(in the rows, 128 means zero)
Each row has two labels, one from each of two sets.
[140 105 145 105 135 160 123 104 115  42 133 128 138 136 133 105 117 151
 128 137 132 136 156 169 120 132  94 106 123 117 152 148 108 123 134 132
 126 152 123 120 127  94 162  82 168 154 128 134  78 142 142 159 127 197
 117 144 152  72]	(66) & (44)
[152 121 156 104 126 170 120 124 120  78 134 139 177 145 110  97 132 132
 149 103 123 141 126 163 154 126 135 133 124 156 153 143  97 132 101 134
 135 160 140 101 145  80 134 111 127 165 122 141  83 147 150 129 128 186
 135 112 148  86]	(66) & (52)
[130 118 156 145 129 172 136 134 140  78 126 142 161 139 128 153 117 136
 149 115 126 146 128 176 130 132 134 125 134 116 140 122  99 124 132 109
 122 129 141 122 165 102 142 140 104 174 125 134 102 150 142 133 147 172
 129 106 182  92]	(66) & (51)
[130 135 160 113 129 151 119 117 132  46 117 142 176 115 126 169 125 134
 117 113 131 135 156 175 150 125 153 112 127 130 147 134  92 121 142 116
 131 155 141  80 122 101 142 109 125 137 137 126  92 136 157 122 143 183
 122 116 168  97]	(66) & (52)
[109  99 141 131 118 160 132 111 114  43 108 134 165 142 110 152 109 161
 117 107 144 152 165 186 111 128 119 120 121 128 139 102  88 116 152 114
 135 161 145 126 152 113 124 115 107 168 104 157 101 152 150 131 144 168
 143 106 171  74]	(66) & (51)
[149 104 156 118 117 174 125 107 130  54 129 142 177 160 109 135 121 137
 143 113 137 151 140 177 138 128 114 119 125 123 141 131  89 128 130 123
 139 174 144 110 147  93 146 109 134 166 125 147  86 150 150 139 139 177
 135 109 155  65]	(67) & (52)
[106 101 115 125 121 134 134 126 107  72 102 153 144 138 137 180 106 146
 111 122 130 131 166 171 128 123 134 115 123 162 128 121  90 114 153 113
 128 176 123 118 156 129 137 115 105 144 135 137 124 126 152 126 133 161
 144 119 167 115]	(66) & (51)
[132 127 165  84 135 167 113 112 111  26 117 131 155 135 132 233 122 143
 124 121 137 146 161 185 145 122 143 104 121 120 154 141 104 116 153  88
 136 122 139 104 121  93 161  91 153 162 145 120  83 159 160 145 146 205
 121 138 165  93]	(66) & (44)
[117 104 138 119 162 159 107 120 115  85 121 126 128 134 110 100 131 155
 153 124 128 137 123 145 105 120 109 122 120 120 137 143  97 110  99 119
 136  96 135 146 125 101 134 106 146 194 131 142  79 156 157 149 136 194
 129 122 141 101]	(71) & (44)
[102  84 136 134 136 163 135 108 103  44 107 118 126 135 135 127 111 146
 116 136 144 136 165 187 119 131 104 110 129 120 138 132  90 113 143 116
 139 148 141 139 149 107 155  95 129 162 122 137  83 149 148 150 137 179
 132 152 174  72]	(71) & (44)
[163 133 166 111 122 172 105 124 138  39 123 135 181 137 106 153 132 143
 157  90 136 149 135 167 137 131 154 126 107 126 156 129  96 120 130 116
 130 114 151  90 122 107 134 121 122 200 136 138  95 137 163 122 166 192
 124 119 157  97]	(66) & (52)
[173 106 161 115 110 184 117 102 147  49 128 124 186 138 100 139 151 134
 137  97 139 161 143 170 127 131 133 123 122 131 150 150 117 131 142 137
 134 172 143  92 143 108 135  98 141 151 127 145  96 141 142 138 141 163
 120 114 141  57]	(66) & (52)
[ 89 106 131 143 137 140 117 116 119  52 123 119 111 131 137 117 123 161
 137 109 147 150 149 162  84 121 118 132 107 113 139 141  81 115 126 107
 129  72 143 135  92 119 127  81 136 173 133 137  93 151 175 122 148 165
 117 143 148 127]	(67) & (44)
[125 100 160 139 134 160 130 118 128  45 107 139 177 133 110 175 118 142
 103 103 139 151 157 188 126 136 145 128 121 141 135 125  76 124 170 113
 130 183 145 108 158 111 129 120  87 163 127 123 105 146 161 114 156 172
 142 101 180 133]	(66) & (51)
[106 113 170 127 131 175 132 122 122  73 127 150 170 135 122 127 120 130
 115 128 116 132 149 188 139 134 123 127 142 136 145 133 104 120 124 120
 139 131 142 126 154  92 143 117 113 153 127 137  90 162 146 127 140 174
 134 112 180  86]	(66) & (51)
[155 123 141 108 124 158 129 116 122  56 130 150 181 141 134 140 115 121
 137 132 125 146 153 166 158 127 131 106 138 137 153 134  99 130 132 129
 128 203 142  84 159  93 150 110 138 142 132 138  95 135 153 134 129 195
 124 109 166  70]	(66) & (52)
[ 95  95 148 119 126 140 129 116 101  52 110 151 159 140 124 182 115 136
 103 184 130 134 171 190 146 120 143 117 126 142 140 129  86 113 151 116
 128 182 127 107 154 120 138  97 102 146 131 130 117 148 151 124 133 167
 131 123 173 105]	(66) & (51)
[101 124 168 114 155 171 109 114 133  57 126 131 146 129 115 137  84 149
 130 104 141 144 155 176 122 119 143 124 118 124 140 140  92 118 124 113
 139  95 140 115 119 103 126  95 127 160 137 120  86 154 163 120 155 175
 123 127 168 118]	(66) & (43)
[131 100 119 128 129 178 124 118 103   4 129 140 123 147 146 129 105 155
 171 114 147 147 148 167  97 130 102  91 111 119 149 139  65 107 121 116
 121 115 147 128 115 102 158  68 158 197 140 149  76 152 162 148 144 219
 117 141 171  84]	(71) & (44)
[144 113 145 117 127 160 103 114 124  56 124 137 158 132 108 135 119 146
 143  84 132 138 141 168 116 118 131 125 114 134 144 130  97 117 120 121
 133 134 140 117 139 113 142 110 130 162 126 148 103 139 156 140 148 183
 135 127 147  86]	(71) & (53)
[ 86 119 172 106 141 153 105 113 106   7 123 125 123 132 138 112 122 157
 116 119 145 136 172 163 114 122 124 102 118 116 146 152  93 104 134 122
 139  91 144 114  98  97 142  68 161 157 142 128  77 162 168 139 147 193
 115 151 153 116]	(66) & (44)
[164  81 141 121 123 171 135 108 112  67 134 129 178 139 117 124 119 137
 142 125 129 152 134 183 131 131  99 122 121 132 152 115  96 124 128 111
 131 206 133 121 177  95 162 118 127 176 114 167  91 144 138 157 102 201
 147 105 162  33]	(71) & (52)
[101 110 148 129 132 150 119 137 106  62 113 137 144 133 133 142 118 144
 121 137 126 136 145 176 132 116 136 121 133 131 149 118  87 107 125 113
 135 123 141 130 148  98 146 114 112 162 122 134  99 158 163 134 149 191
 141 128 168 103]	(71) & (51)
[141  77  91 131 122 129 134 128  99  90 111 158 159 133 130 152 111 144
 132 130 136 141 151 176 119 129 101 117 116 143 127 113  90 125 143 116
 126 226 122 133 177 137 143 105 104 156 112 172 122 129 136 146 120 170
 149 117 155  70]	(71) & (53)
[121  85 150 125 137 155 132 131 112  64 118 150 171 137 124 165 103 142
 117 122 133 128 154 185 154 130 134 126 125 141 132 115  86 118 146 107
 134 174 133 107 175 110 147 121  99 158 129 137 100 145 154 107 140 186
 145 106 182  89]	(66) & (43)
[160  95 135 118 114 182 118 113 122  51 113 136 170 133 118 155 119 146
 134 100 140 161 149 170 115 134 124 125 109 129 147 120  89 117 190  85
 136 180 137 115 156 112 144 128 104 168 103 162 105 144 148 137 146 175
 135 110 160  55]	(67) & (52)
